Below is a small trained network, with its code and all its weights. Each question gives an input and a target symbol and asks what happens when units are switched off, that is, made to give their printed mean instead of their output.

import numpy as np


def w(rows, s, z=0):
    codes = np.array(rows[::2]) - 128.0
    scale = np.full(codes.shape[1], s)
    scale[-1] = z or s
    return codes * scale


def f(y):
    return np.maximum(y, 0)


def softmax(a):
    e = np.exp(a - a.max(-1, keepdims=True))
    return e / e.sum(-1, keepdims=True)


def log_softmax(a):
    a = a - a.max(-1, keepdims=True)
    return a - np.log(np.exp(a).sum(-1, keepdims=True))


def net(x, mask):
    ids = ['Γαδηλξπστ'.index(c) for c in x.split()]
    T = len(ids)
    res = E[ids] + P[:T]
    r = res
    for j in range(2):
        rows = slice(2 * j, 2 * j + 2)
        q, k, v = (r @ M[0][rows].T for M in (Q, K, V))
        z = softmax(np.where(np.tri(T) > 0, q @ k.T / 2**0.5, -1e9)) @ v
        o = O[0][rows]
        res = res + np.where(mask[j], z, o[:, -1]) @ o[:, :-1]
    y = f(res @ A[0][:, :-1].T + A[0][:, -1])
    res = res + np.where(mask[2:26], y, B[0][:, -1]) @ B[0][:, :-1]
    return log_softmax(res[-1] @ U[:, :-1].T + U[:, -1])


Q, K, V, O, A, B = {}, {}, {}, {}, {}, {}
E = w([
[181,95,68,161],'Γ',
[82,151,79,105],'α',
[73,91,80,98],'δ',
[63,135,86,114],'η',
[134,86,93,224],'λ',
[140,174,100,200],'ξ',
[58,164,102,117],'π',
[4,44,94,127],'σ',
[11,170,110,157],'τ',
],0.024)
P = w([
[84,125,2,136],'0',
[98,132,61,132],'1',
[82,141,75,134],'2',
[110,139,113,127],'3',
[106,142,132,121],'4',
[121,140,151,113],'5',
[121,137,170,117],'6',
[140,135,177,112],'7',
[153,127,187,104],'8',
],0.012)
Q[0] = w([
[3,130,50,101],'h0',
[87,185,130,39],'h0',
[144,71,156,124],'h1',
[132,167,197,64],'h1',
],0.017)
K[0] = w([
[100,158,3,162],'h0',
[142,112,54,116],'h0',
[153,82,99,159],'h1',
[117,181,50,151],'h1',
],0.026)
V[0] = w([
[190,23,97,28],'h0',
[230,248,83,82],'h0',
[89,194,118,118],'h1',
[189,172,107,128],'h1',
],0.013)
O[0] = w([
[244,104,64,2,2],'h0',
[118,251,56,70,20],'h0',
[142,30,162,97,178],'h1',
[64,86,58,158,14],'h1',
],0.01,0.0053)
A[0] = w([
[83,203,84,134,73],'n0',
[135,86,88,117,118],'n1',
[178,102,104,159,114],'n2',
[85,229,135,137,49],'n3',
[175,229,90,68,94],'n4',
[139,76,96,207,101],'n5',
[67,163,114,59,58],'n6',
[114,201,94,174,124],'n7',
[50,187,128,142,143],'n8',
[221,90,175,99,129],'n9',
[138,122,119,7,22],'n10',
[111,188,90,171,94],'n11',
[232,160,183,164,7],'n12',
[24,170,147,19,131],'n13',
[76,176,102,106,63],'n14',
[195,138,141,185,130],'n15',
[118,140,218,139,28],'n16',
[82,119,131,6,127],'n17',
[109,100,94,141,112],'n18',
[107,93,73,114,73],'n19',
[142,62,123,141,93],'n20',
[122,125,96,168,115],'n21',
[155,90,120,203,136],'n22',
[145,174,150,229,45],'n23',
],0.011)
B[0] = w([
[144,112,166,151,172],'n0',
[120,144,147,140,172],'n1',
[159,147,133,144,172],'n2',
[136,205,187,47,175],'n3',
[45,88,126,174,174],'n4',
[150,166,151,130,244],'n5',
[210,222,181,163,150],'n6',
[42,155,132,123,206],'n7',
[170,47,86,155,238],'n8',
[112,142,53,165,196],'n9',
[6,182,198,108,178],'n10',
[91,111,172,117,192],'n11',
[39,2,120,11,145],'n12',
[148,173,29,203,191],'n13',
[202,177,149,146,148],'n14',
[82,170,129,82,185],'n15',
[163,149,60,160,173],'n16',
[232,108,152,64,194],'n17',
[165,116,135,109,164],'n18',
[126,128,149,134,152],'n19',
[134,170,151,124,184],'n20',
[158,144,148,111,183],'n21',
[152,203,151,89,247],'n22',
[185,6,91,100,240],'n23',
],0.0088,0.014)
U = w([
[142,79,124,70,180],'Γ',
[202,166,13,172,102],'α',
[143,97,92,200,47],'δ',
[41,124,17,181,231],'η',
[3,166,233,164,190],'λ',
[91,219,96,229,69],'ξ',
[203,212,186,178,2],'π',
[89,127,103,167,243],'σ',
[98,253,132,116,163],'τ',
],0.0061,0.004)

Each question gives the input, a string of symbols that net reads in full, and the target symbol t.
The units are the heads (2 rows each of Q, K, V and O) and the neurons (one row each of A and B). Each row of codes is followed by its name. A weight is (code - 128) times the scale printed after its matrix; where a second scale follows, it is the last column's (O, A, B and U).
mask holds one flag per unit, heads first, then neurons. A switched-off unit (its flag False) gives its mean, the last column of its rows in O or B, instead of its output. The means were averaged over made-up inputs and are rounded, as every weight is.
A unit's drop is (log p(t) with every unit on - log p(t) with that unit switched off) / (log p(t) with every unit on - log p(t) with every unit switched off).
The circuit of an input: a set's keep is (log p(t) with only the set's units on - log p(t) with every unit switched off) / (log p(t) with every unit on - log p(t) with every unit switched off). Starting from the 12 units with the biggest drops (on a tie, the unit counted first), units are removed one at a time, each time the one whose removal leaves the highest keep (on an exact tie, the one counted first), for as long as the keep stays at least 0.8.
circuit, biggest first: the units of the circuit, biggest drop first
k most important neurons: the k neurons with the biggest drops, biggest first
which heads matter: for each layer, one digit per head in row order, 1 if its drop is at least 0.15 and else 0, layers parted by /
drop when u is switched off: that unit's drop, to one decimal
input λ Γ δ Γ Γ δ, target λ: circuit, biggest first => h0; n23
input Γ Γ α α Γ τ σ, target τ: circuit, biggest first => h0; n10; h1
input η Γ λ Γ τ λ, target δ: circuit, biggest first => n23; h0
input δ Γ α ξ, target λ: circuit, biggest first => h0; n11
input η η α π σ ξ, target Γ: which heads matter => 01
input Γ λ ξ η Γ η Γ α, target τ: circuit, biggest first => h0; n10
input α Γ λ σ Γ Γ π δ, target α: 2 most important neurons => n13; n10
input Γ λ ξ Γ Γ Γ δ δ δ, target τ: 3 most important neurons => n10; n23; n8
input π ξ Γ δ, target η: circuit, biggest first => h0; n22; n13; n8
input δ δ Γ π, target Γ: circuit, biggest first => h0
input τ ξ Γ Γ Γ α, target δ: circuit, biggest first => h0; n23; n8
input Γ α Γ σ α λ Γ Γ τ, target τ: which heads matter => 10
input ξ λ ξ Γ δ δ Γ Γ η, target ξ: which heads matter => 10
input τ α σ η δ Γ Γ Γ σ, target δ: 3 most important neurons => n8; n23; n16
input Γ Γ Γ, target η: most important neuron => n4
input Γ δ σ λ α π α, target τ: circuit, biggest first => n10; h0
input Γ Γ Γ Γ δ σ Γ, target Γ: 2 most important neurons => n12; n13
input λ π δ Γ α, target λ: 4 most important neurons => n23; n8; n13; n17
input Γ ξ Γ Γ Γ τ Γ Γ σ, target τ: 3 most important neurons => n10; n23; n8
input Γ δ α λ η, target τ: circuit, biggest first => h0; n10
input δ Γ τ, target Γ: which heads matter => 11
input ξ δ Γ α, target ξ: 2 most important neurons => n13; n8
input τ λ δ δ δ δ τ η, target δ: 2 most important neurons => n16; n23
input λ τ Γ, target δ: 3 most important neurons => n23; n8; n10
input λ δ η ξ α ξ η ξ, target λ: drop when n3 is switched off => 0.7
input σ λ δ η Γ δ π α δ, target π: drop when n22 is switched off => 0.3
input Γ δ Γ τ τ, target τ: drop when n10 is switched off => 1.3
input τ π ξ Γ ξ λ Γ δ, target δ: drop when n19 is switched off => 0.0
